(in the rows, 128 means zero)
Each row of numbers belongs to one of the objects below and depends on some of the facts about them. Some rows are named. Which object is each other row?

How the objects are related:
stubek {plotuk=18, kodo=766}
finim {plotuk=743, kodo=389}
soplin {plotuk=363, kodo=996}
zutrim {plotuk=107, kodo=766}
daklum {plotuk=303}
flastu {plotuk=107}
ketro {plotuk=107, kizi=mibogam, kodo=921}
gibrur {plotuk=580, kodo=996}
klalan {plotuk=580, kodo=921}
mubas {plotuk=580, kodo=225}
vidra {plotuk=18}
brotrinu {plotuk=107, kodo=720}
subiste {plotuk=743, kizi=ditro, kodo=828}
plekla {plotuk=107, kizi=loskan}
greklote {plotuk=107, kodo=851}
klibesum {plotuk=743, kizi=klakluk, kodo=720}
pepuven {plotuk=18, kodo=921}
tromopli {plotuk=303, kodo=372}
fanos {plotuk=363, kizi=muzu, kodo=921}
grinel {plotuk=107, kodo=814}
laflu {plotuk=303, kodo=139}
fluflem {plotuk=18, kodo=139}
rogromar {plotuk=743, kizi=soplin, kodo=851}
skomupi {plotuk=580, kizi=rogromar, kodo=766}
brinon {plotuk=107, kodo=921}
broge {plotuk=580, kizi=dribror, kodo=921}
leflek {plotuk=743, kodo=720}
gosigre {plotuk=743, kodo=720}
loskan {plotuk=107}
stastel {plotuk=580, kodo=166}
grudinuk {kizi=niklok}
dekar {plotuk=303, kodo=996}
pobro {plotuk=363, kizi=nuskil, kodo=766}
segrabrol {plotuk=580, kodo=851}
redron {plotuk=580, kizi=plekla, kodo=921}
kletrer {plotuk=743, kizi=vofla, kodo=225}
klakluk {plotuk=743, kizi=floske, kodo=720}
tristes {plotuk=743, kodo=921}
drirak {plotuk=70, kizi=redron, kodo=766}
niklok {plotuk=303, kodo=720}
roklek {plotuk=743, kizi=fivus, kodo=225}
peskel {plotuk=303, kodo=720}
situ {plotuk=743, kodo=720}
listes {plotuk=743, kizi=zudren}
grelin {plotuk=18, kodo=225}
muzu {plotuk=107, kodo=766}
diplil {plotuk=70, kodo=996}
stumuk {plotuk=70, kodo=851}
floske {plotuk=107, kodo=828}
fuvu {plotuk=743, kodo=182}
nutran {plotuk=743, kodo=814}
fogam {kizi=leflek}
zetol {plotuk=580, kodo=766}
drunek {plotuk=743, kizi=roklek, kodo=720}
zemen {plotuk=70, kodo=828}
vofla {plotuk=107, kodo=921}
plibran {plotuk=70, kizi=giklol, kodo=139}
dibo {kizi=drunek}
vugu {plotuk=303, kizi=dradrom, kodo=720}
dubrus {plotuk=743}
plobrum {plotuk=70, kizi=vadir}
fivus {plotuk=107, kizi=plobrum, kodo=851}
gadros {plotuk=18, kodo=921}
vadir {plotuk=743, kizi=ketro, kodo=921}
zule {plotuk=743, kizi=broge, kodo=182}
lonis {plotuk=580, kodo=372}
fesava {plotuk=107}
stufa {plotuk=743, kodo=182}
brone {plotuk=743, kodo=166}
skugirol {plotuk=107, kizi=pepuven, kodo=389}
dribror {plotuk=743}
trumu {plotuk=303, kodo=921}
zudren {kizi=skomupi}
tugranam {plotuk=743, kizi=gugor, kodo=372}
brubi {plotuk=107, kodo=139}
stunas {plotuk=107, kizi=gosigre}
ditro {plotuk=107, kizi=retin, kodo=828}
konom {plotuk=107, kodo=996}
buna {kizi=plibran}
flobru {kizi=gadros}
lome {plotuk=18, kodo=372}
gugor {plotuk=580, kizi=fuvu, kodo=766}
retin {plotuk=107, kizi=vugu, kodo=720}
vuston {plotuk=743, kizi=fanos, kodo=828}
setren {plotuk=107, kodo=225}
kadra {plotuk=70, kodo=766}
zifon {plotuk=107, kodo=166}
dradrom {plotuk=107, kizi=flastu, kodo=389}

Some objects and their rows:
[115 121 123 138 117 127 134 119 133 142 140 119 134 139 127 115 127 129
 134 111 134 134 135 131 122 132 126 136 130 116 144 118 129 104]: vidra
[115 158 132 116 121 114 117 110 167 122 124 117 166 120 145 139 147 123
 118 130 123  91 128 136 139 123 117 128 153 112 122 128 129 118]: grelin
[117 107 124 121 124 151 120 153  94 130 132 143 105 143 105 117  95 136
 148 123 139 171 118 125 118 146 137 123 108 151 129 126 127 137]: segrabrol
[114 152 133 116 120 129 117 132 145 117 128 120 148 112 150 143 125 141
 131 120 130 113 131 129 136 123 126 121 142 131 104 118 121 134]: stubek
[128 126 124 106 127 138 132 104 134 167 137 118 147 155  98 151 153 113
 131 110 127 134 144 116 129 116 152 140 120 138 172 119 125 127]: listes
[111 113 121 134 119 140 132 134 112 143 133 123 110 147 104 104 125 120
 141 123 129 154 122 127 122 143 133 135 114 130 144 132 131 117]: klalan
[120 103 125 122 126 143 118 153  95 127 133 142  96 129 108 131 101 137
 157 110 138 166 126 128 119 156 128 123 106 155 133 126 124 136]: stumuk
[112 154 125 112 126 127 115 141 142 121 121 122 141 119 133 142 132 127
 129 135 116 118 122 125 143 118 135 121 134 135 103 134 126 140]: zetol
[118 107 119 144 109 140 129 121 107 131 137 135 122 133 120 102 112 145
 151 100 135 135 126 123 109 130 110 133 116 118 139 124 136  98]: gadros
[130 117 122 123 124 137 122 106 128 146 144 123 133 143 107 144 148 127
 141 103 121 119 131 115 112 102 136 140 124 126 164 127 124 114]: zudren
[137 104 138 131 132 146 136 141  89 144 133 129 124 146 125 125  98 138
 125 112 150 179 141 126 116 154 146 123 114 147 131 110 117 151]: skugirol
[125 117 117 143 127 126 136 123 128 142 132 125 116 141 117 115 143 119
 129 121 121 127 129 122 126 124 133 135 121 129 147 134 128 112]: dubrus
[163 102 125 146  96 112 151 159 158 107 152 121  47 118 117 135 123 116
 142 163 119 202 116 129 140 148  94 124 127 127 174 103 197 113]: vadir
[125 153 136 127 130 127 124 127 136 123 116 125 150 110 144 140 125 136
 114 130 126 119 137 124 137 108 128 118 138 127 105 126 121 147]: zutrim
[160 129 138 120 154 108 129  97 143 121 112 108 175 165 150 127 144 107
 124 127 134  84 116 143 119 149 128 151 141 104 113 133 142 122]: tromopli
[130 150 121 144 121 125 132 122 130 121 116 124 135 107 148 127 126 143
 130 109 114 103 131 111 129  92 120 127 132 115 100 132 127 124]: niklok
[116 149 125 111 127 120 112 139 144 115 124 129 134 107 136 153 132 125
 141 121 118 108 128 126 145 125 129 123 132 137 108 132 124 139]: kadra

Which object is each row?
No name comes twice in this set of rows, the named rows included.
[129 154 139 127 140 114 129 105 154 125 116 117 164 115 141 133 147 119
 103 142 120  92 134 133 142 105 123 128 149 109 121 133 127 130] | setren
[109 150 135 102 135 113 117 143 151 129 129 116 145 124 137 163 140 121
 127 120 125 121 135 127 151 142 144 125 139 144 116 128 107 151] | drirak
[112 157 128 112 129 114 120 119 162 127 122 117 160 126 129 136 152 109
 119 147 114  92 119 138 146 114 127 126 146 116 115 141 131 123] | mubas
[143 125 119 135  88 111 166 149 166 113 146 125  46 109 131 155 138 108
 145 163 125 171 113 144 159 153  99 139 132 111 163 114 184 103] | plobrum
[144 136 129 104 150 112 123 110 152 121 115 106 170 175 135 121 150  97
 131 142 121  87  99 145 128 151 140 156 140 110 109 139 150 120] | lonis
[130 109 118 157 122 143 137 117  96 134 122 135 117 131 115  96 113 135
 136 111 128 138 131 121 106 115 114 130 115 115 136 131 132 113] | vofla
[129  91 144 141 163 140  98 143  76  91 116 170 138 132 119  67  76 144
 134 139 153 143 113 152  96 173 107 114 119 140  88 137 125 130] | soplin
[127 117 112 146 122 130 131 116 118 133 126 134 119 131 113 106 137 125
 140 114 116 113 124 118 116 106 117 134 116 119 135 143 136 107] | dribror
[145 169 116 117  83 146 200 144 162 118 124 149  23  79 178 178 141 131
 115 201 134 111 110 147 178 141 141 155 119  98 108 125 136 113] | drunek
[121 116 111 140 130 142 105  72 103 135 112 102 127 120 110  65 144 131
 141 116 118 122 133 104  95 118 103 144 155  99 120 125  97 118] | flastu
[124 120 130 134 129 125 149 116 128 156 135 108 136 142 124 120 135 118
 108 123 135 146 145 131 129 134 139 130 130 122 154 119 118 128] | stunas

Now the same objects, written a new way:
Known rows:
[127 141 154 149 156 128 110 126 142 152  76 146 143 131 130 148 174  75
 148 170 127 158 123 102  94 101 141 119 151  88 147 151 101 124 153  90
 142 131 131 150 121]: zudren
[137 153 160 133 142 129 140 136 140 134 116 146 131 159 144 142 136 109
 115 142 154 137 145 124 118 124 139 146 133 125 110 147 120 107 129 159
 143 132 103 146 135]: fluflem
[126 148 180 119 199  89  81 153 115 156  86 125 142  91  93 111 182  49
 184 186  77 153 135  80 175 101 110 174 215 120 117  81 139  80 107 180
 167  78  68 136 163]: dibo
[131 194 158 161 131 132 150 114 149 142  94 159 125 140 111 121 185  80
 149 172 129 150 130 100 128 114 124 118 137 117 111 181 112 107 124  89
 136 130  94 155 129]: giklol
[141 160 157 138 152 118 122 132 149 131  97 139 128 133 116 146 183  75
 139 168 117 148 126 117 119 122 120 143 134 109 129 174 109  99 155 120
 142 129  92 149 135]: fesava
[128 166 163 155 120 119 116 128 152 139  94 146 130 128 132 143 169  84
 181 181 137 133 107 119 114  98 148 121 151 116 116 162 109 108 131  89
 136 110 106 152 130]: pudrer
[117  98 128 146 119 137 107 132 160 139 126 133 132 147 142 115 148 133
 151 132 116 124 127 139 136  96 165 134 131 155  87 134 115 146 123 139
 108 108 155 136 163]: gugor
[ 84 133 129 126 127 109 119 152 153  98 107 140 101 137 109 116 165 132
 134 146 158 136 111  95 103 121 136 103 156 163 123 130 132 133 151 156
 117 122 149 117 151]: vuston
[102  93 103 123 117 135 134 150 156 116 146 152 124 150 132  99 162 153
 134 106 149 117 119 118 151 125 146 112  98 172  93 130 125 155 112 170
 108 113 173  96 200]: gibrur
[120 144 156 137 159 127  99 141 147 143  99 141 130 125 135 156 178  64
 160 164 122 152 103 122 100 101 129 136 187 105 145 147 105 117 160 114
 138 123 123 152 130]: flobru
[ 83 136 128 146 125 136 157 110 131 113  94 124 144 157 144 104 126 121
 113 135 125 115 156 136 144 110 147 130 100 134  89 135 114 130 132 127
 129 122 103 138 136]: leflek
[108 124 122 107 157 141 114 101 107  54 216 164 228 177 171  90 112 129
 137 164 181  36 136 164 150 128 120 192 136 118 110 142  67 105 115 172
 146  45 109 103 141]: ketro
[119 108 120 114 142 134 133 123 127 138 157 171 160 149 139 123 142 128
 124 119 162 136 130 110 140 110 135 133 115 130 127 138 110 149 112 160
 144 126 149 107 182]: stastel
[103  89 110 121 116 111 114 133 151 103 135 144 129 130 133  88 147 159
 122 132 148 126 174 111 127 133 143  83 106 160 122 124 110 156 125 176
 118 118 160  94 155]: konom
[ 87 120 128 127 144 140 141 124 129 115  90 112 143 151 142 118 122 120
 104 137 116 131 149 135 122 111 153 132 130 136 118 118 108 138 161 132
 136 124 117 141 133]: klakluk
[ 95 137 129 155 106 144 138 138 126 108 114 124 107 142 154 138 148 154
 104 144 153 140 144 144 106 120 161 106 104 156 110 147 120 140 140 133
 123 139  97 156  98]: vugu
[ 95 104 148 155 126 154 122 157 174 134 109  92 121 166 135 121 139 110
 131 128  71 136 121 172 135 115 150 175 146 169  56 153 119 125 146 130
  92 105 105 177 160]: mubas

Which object is each row?
No name comes twice in this set of rows, the named rows included.
[ 76  83 167 143 179 114  96 132 138 122  55  71 143 122 110  64 119 100
 156 172  37 118 184 121 190  90 138 173 183 157  55  63 109 100 120 164
 134  58  79 157 131] | roklek
[123 166 169 141 190 120  79 107 131 103 115 160 199 154  97  92 172  73
 165 203 116  92 113  73 131  97 106 174 197 111 120 147  80  79 123 123
 151  74 111 129 134] | plobrum
[ 82 131 127 106 163 137 118  84  99  59 184 158 221 177 165  85 108 130
 132 154 178  51 134 138 159 111 129 193 146 123 112 117  78 112 118 163
 158  53 115  95 144] | vadir

Now the same objects, written a new way:
Some rows with their names:
[ 88 121 148 132 122 106 132 165  93 115  97 121  76 112 119 104 142 139
 164 124  63 151 133  73 171 112]: stubek
[110 110  66 143 126  71 141 169  81  35  93 193  68 153 129 168 154 125
 154 112 107 176 111 113 149 115]: fivus
[110  95  75 115 125 101 153 158  78  76  91 110  76 121  76  78 125 147
 144 109 114 199 128 129 100 117]: roklek
[ 96 110 137 112 115 158 135 156  77 106  94 121  82 127 130 124 145 167
 180 115  70 170 130  93 141 122]: vugu
[100 129 103 117 120 122 127 160  63  80 106 176  94 147 154  41 158 193
 151 102 135 160 189 134 122 130]: trumu
[ 97 144 122 112 136 152 131 166  99  85  96 160  70 128 130  96 153 141
 157 123  84 145 134 128 145 122]: flobru
[104 126  98 130 114 111 112 148  53  84 120 203  84 142 148  55 148 184
 150 112 141 155 198 124 139 137]: gadros
[ 93 152 133 107 134 129 135 160 108  89 105 134  69 131 145 100 149 135
 161 120  91 161 138 107 146 134]: zudren
[ 87 128 132  87 137 142 147 165 131  96  79 124  62 134 147  88 144 140
 161 109  87 163 144 108 139 134]: listes
[ 94 120 134 130 119 104 136 167 108 120  98  94  80 123 142 105 140 141
 168 132  48 148 137  84 147 106]: skomupi
[101 144 112 121 130 122 126 161 104  83 108 148  80 132 137 113 150 146
 168 126  93 154 145  93 152 120]: plekla
[103 143 110 118 127 111 120 158  83  85 114 148  85 136 141 122 145 149
 174 130  95 160 148  85 143 124]: loskan
[103 106  89 118 118 107 124 165  94  54  84 190  60 158 165 167 154 144
 172 126  81 145 132 107 139 123]: segrabrol
[ 96 132  92 100 136 105 105 172  89  51  78 201  68 147 142 146 151 132
 172 129  83 142 139  82 158 131]: fluflem
[ 99 141 122 113 135 145 127 168  97  82  96 153  79 126 132  94 154 139
 159 124  82 149 135 127 151 123]: grudinuk
[ 89  89 135 128 117 137 147 160  69  95  92 120  76 136 132 163 139 153
 174 111  73 169 105  86 150 115]: tromopli
[ 78 103 132  92 141 141 127 174 112  96  88  90  75 140 144  97 130 159
 165 130  91 124 125 115 161 117]: subiste

Name these rows:
No name comes twice in this set of rows, the named rows included.
[ 92 131 113 103 127 125 130 170  84  88  90 138  87 135 125 105 146 152
 172 118  89 167 147  97 141 122] | daklum
[ 93 124 123 117 137 132 121 161 113  89 117 101  74 138 143 126 137 157
 173 137  97 133 127  93 178 116] | ditro
[100 140  72 173 108 125 134 163  82  67 121 207 102 174 128  68 154 144
 136  96 140 173 217 149 146 118] | ketro
[102 117  97 108 121 129 122 159  59  87  96 190  91 147 156  26 148 182
 145 106 135 160 193 145 122 131] | tristes
[ 95 135 103  97 135 109 107 173  89  55  73 198  64 146 148 139 149 126
 168 130  78 140 141  95 141 133] | plibran
[ 89 116 143 127 117 108 129 165  90 116  91 115  75 115 125  96 141 134
 159 128  58 143 133  90 155 114] | kadra
[112 130  85 120 137  68 153 173  93  60  94 149  67 105  97  79 151 133
 139 114 102 172 108 129 128 111] | dibo
[ 85 156  90 163 120 123 137 165  67  77  99 152  96 164 104 122 134  94
 153 117 103 185 163 119 147 118] | mibogam
[103 119 121 134 117 130 136 153 103  97 119 132  79 131 125 130 140 150
 168 122  85 156 129 105 154 116] | brotrinu
[ 91 124 112 102 130 132 137 166  80  92  77 139  82 138 129  84 138 148
 164 121  91 161 143 105 130 124] | dubrus
[ 95  87 136 133 115 133 129 156  76  94 103 140  63 133 129 162 138 146
 171 119  77 158 109  92 165 118] | lome
[101  98 107 108 121 115 111 163  69  55  83 192  55 155 159 149 146 137
 163 124  79 145 126 108 145 130] | stumuk
[ 91 138  98  91 136 101 126 180  72  50  66 185  84 148 142 144 150 140
 178 121  89 164 135  85 147 129] | laflu

Now the same objects, written a new way:
Some rows with their names:
[ 97 138 143 121 107 117 108 122 119 152 130 172 148 141 134 107 111 131
  94 133 126  79 110 111 107 128 126 107 127 104 114 108 116 122 122 145
 116 119]: fanos
[128 123 127 101 132 131  80 139 131 120 133 137 110 146 133 118 122 132
  92  85 120 160 141 151 124 103 151 120 114 122 132 114 116 114 141 113
 168 120]: klakluk
[140 125 133  97 126 135  79 138 131 115 121 151 122 132 107 140 112 139
  86  90 106 169 131 149 126 128 147 115 118 126 132 118 131 118 144 115
 167 125]: klibesum
[115 132 141 156 144 147 138 125 162 128 138  91 156 101 129 118 137 126
 169 193 109 137 117 123 163 152 159 112 140 155 139 142 126 129 130 133
  93 164]: gugor
[138 144 131 150 135 128 165 121 101 130 128 128 140 120 127 139 140 147
 158 138 121 149 109 106 143 130 138 140 134 137 117 144 134 133 120 141
 106 129]: stufa
[106 115 132 107 136 118  86 145 122 123 148 121 102 154 146 104 125 123
 108  91 139 159 156 147 113  89 147 114 115 113 137 124  98 117 135 116
 166 101]: leflek
[127 143 138 158 151 115 166 131  99 136 144 112 134 131 146 115 146 139
 171 139 145 146 122 103 133 103 136 141 135 131 127 144 125 129 113 135
 110 119]: fuvu
[115 143 125 145 133 147 152 133 141 145 133 123 160 106 130 118 125 139
 142 197 108 119 105 108 147 139 141 105 140 137 136 146 131 126 130 143
  84 133]: segrabrol
[139 127 137 129 118 142 140 130 148 116 117 124 129 113 116 144 125 129
 113 119 128 141 118 136 147 162 112 126 126 132 131 133 144 131 137 125
 131 142]: flobru
[116 177 109 140 118 175 120 111 102 111 166 159 124 138 163 151 129 135
  99  91 142 134 158  84 143  80  59 146 117 151 137 122 167  97 126 117
 110  98]: ditro
[149 130 129 124 123 113 145 121 112 129 132 155 115 139 130 150 134 124
 118  79 150 126 137 134 120 119  82 168 113 118 112 122 136 123 114 129
 131 118]: brubi
[142 127 137 128 123 141 132 131 150 117 117 122 134 108 117 142 119 133
 117 117 135 139 118 139 136 160 112 131 125 140 129 135 153 130 142 121
 128 148]: fogam
[ 89 141 135 135 116 112 115 123 126 166 139 151 133 148 150  85 120 129
 107 143 133  72 122 113  88 115 118 112 131 106 112 117 119 120 106 133
 122 103]: pepuven
[145 131 112 124 122 129 143 127 110 142 124 160 118 138 126 132 133 122
 113 110 143 107 130 123 110 119  91 142 131 117 114 130 140 122 112 126
 118 107]: zifon
[130  31  97   7 121 101 147 135 112 145 128 104  88 147 117 183 115 159
 128  90  66 101 176 110  70 132 184  91  83 107 127 130 114 147 179 118
 188  97]: drunek
[101 131 198 130 104  68 112 112 154 157 125 138 135 129 134 124 104 132
 140  85 143 124 111 136 104 131 108 121 106 108 117  99 119 157 131 147
 134 156]: gibrur
[131 147 132 124 129 125 147 125 100 143 124 158 126 140 125 126 119 153
 112 100 129 135 111 112 105 123 125 129 127 105 118 129 126 128 123 142
 132 101]: brone

Which object is each row?
No name comes twice in this set of rows, the named rows included.
[120 140 116 122 115 167  64 128 142 113 157 139 117 142 133 130 136 109
  92  72 148 146 161 134 142  93 112 127 116 142 135  93 141 100 113  98
 136 124] | retin
[151 154 134 142 135 141 163 118 117 124 110 138 147 106 111 155 127 143
 147 133 112 149  97 105 148 150 141 142 133 139 118 136 143 132 116 138
 106 144] | zule
[145  75  76 105 119 123 179 123 128 134 103 116 137 132 119 162 127 123
 175 220  86  48 163  99 106 158 149 108 137 132 121 170 139 151 157 145
 122 112] | fivus

The same objects again, as new rows of numbers:
Some rows with their names:
[ 94 122 121 143 138 168 116 202 155 126 127 113 109 168  92 116 171 138
  99 194 160 131 186 129 156 181 152  93 121 182  98 149  62 124 128 152]: vugu
[ 92  90 123 140 123 190  91 166 149 106 144  75  93 111 131 124 162 158
 116 167 132 150 134 131 146 160 127  84 130 181 145 177 110 126 141 211]: nuskil
[108  71 122 179 125 188 138 135 136 120 131  92 116 117 152  81 131 127
 146 143 113 134 141 111 139 200 126  60 126 146 140 126 135 117 136 217]: plobrum
[164 133 131 127 126 166 124 184 183 140  93 137 119 166 102 137 179 145
 133 182 146 131 164 105 146 156 154  93 117 167 112 131  78 125 128 174]: trumu
[169 119 154 116 117 167 113 188 176 140  82 120 111 155 118 142 159 147
 137 180 163 149 146 114 166 147 152  96 138 174 110 139  81 129 131 185]: pepuven
[128 125 104 163 132 167  97 164 128 113 170 159 106 128 146 127 150 126
 112 193 134 133 163 131 149 186 119 100 126 167 112 162  94 127 142 175]: tromopli
[140 114 144 131 113 198 109 162 156 119 136 140 109 130 134 128 162 120
 129 175 138 149 159 116 135 165 147 105 131 172 123 143 102 119 132 192]: plibran
[144 130 131 142 132 175 103 169 162 125 128 150 115 137 115 131 167 136
 125 181 132 132 160 115 136 169 139 102 107 171 115 138  98 124 138 184]: laflu
[159 121 143 125 106 187 121 163 164 130 122 137 115 141 129 134 170 127
 141 184 140 147 157 110 138 157 155 108 146 169 119 142  95 127 127 183]: stumuk
[202 148 152 116 111 192  96 168 153 133 114 170 114 138 156 142 156 117
 141 176 151 160 130 100 165 142 154 111 142 169 104 143  94 130 127 190]: muzu
[148 126 117 144 121 184 104 162 152 132 132 104 105 140  89 131 170 143
 129 171 136 131 136 121 125 162 124 111 106 167 127 148 108 132 128 202]: nutran
[101  68 129 166 147 175 100 135 158 173 150 100 115  96 152 124 155 152
 142 118  64 138 147 114 121 217 119  79 160 129 159 179 102 120 119 237]: dibo
[ 99 101 134 144 129 172 105 181 167 124 124 107 105 150  91 124 164 144
 116 170 139 128 168 127 137 182 138  91 110 170 124 135  92 117 132 183]: finim
[130 112 134 137 119 159 112 195 159 131 105 118 115 163 117 141 157 151
 124 188 152 136 154 124 163 160 148  91 134 171 109 141  82 125 137 166]: fuvu
[114 113 129 149 134 178 103 160 161 116 152 130 102 134  94 117 158 134
 117 176 125 126 168 124 111 186 131 105 106 178 124 145 100 125 133 192]: kletrer
[172 127 151 116 116 185 123 173 173 141  94 136 112 152 107 122 169 131
 133 177 154 144 148 102 152 159 163  99 146 169 106 132  81 117 116 189]: brinon
[121 108 141 135 132 204  96 165 151 119 140 133  97 125 113 106 149 117
 115 159 142 142 143 115 146 172 133  93 119 175 117 140 100 110 120 201]: setren

Which object is each row?
No name comes twice in this set of rows, the named rows included.
[209 138 120 121 103 166 119 146 185 125 146 167  96 132  73 189 184 151
 133 215 127 118 134 121 118 149 117 120 130 179 123 149 113 110 121 202] | subiste
[125 122 114 155 132 165 108 146 143 112 184 162 101 123 119 127 149 128
 115 198 131 130 175 137 126 200 121 111 135 170 113 162 100 131 141 181] | tugranam
[153 117 129 138 114 206 101 157 144 133 135 109  95 137  92 113 168 131
 120 171 142 136 124 112 144 162 131  98 118 170 124 144 107 114 116 208] | grinel
[101 107 143 135 128 194 123 164 163 126 135 118  99 136  84 100 157 127
 107 166 139 133 158 117 137 185 139  87 124 177 112 135  88  99 110 187] | skugirol
[187 139 138 126 104 177  70 140 119 118 152 135  96 136 171 166 164 127
 130 208 166 144 126 122 148 165 127 125 142 158 139 170 114 152 139 213] | soplin
[113 107 137 137 133 179  94 168 155 113 142 116  98 126 109 122 148 138
 117 165 132 140 147 122 136 177 131 101 116 174 120 148 104 121 134 199] | grelin
[212 136 130 114  93 189 101 154 169 124 143 163  89 131  94 168 177 135
 123 207 148 138 118 110 145 137 122 115 141 181 115 146 106 104 112 207] | ditro

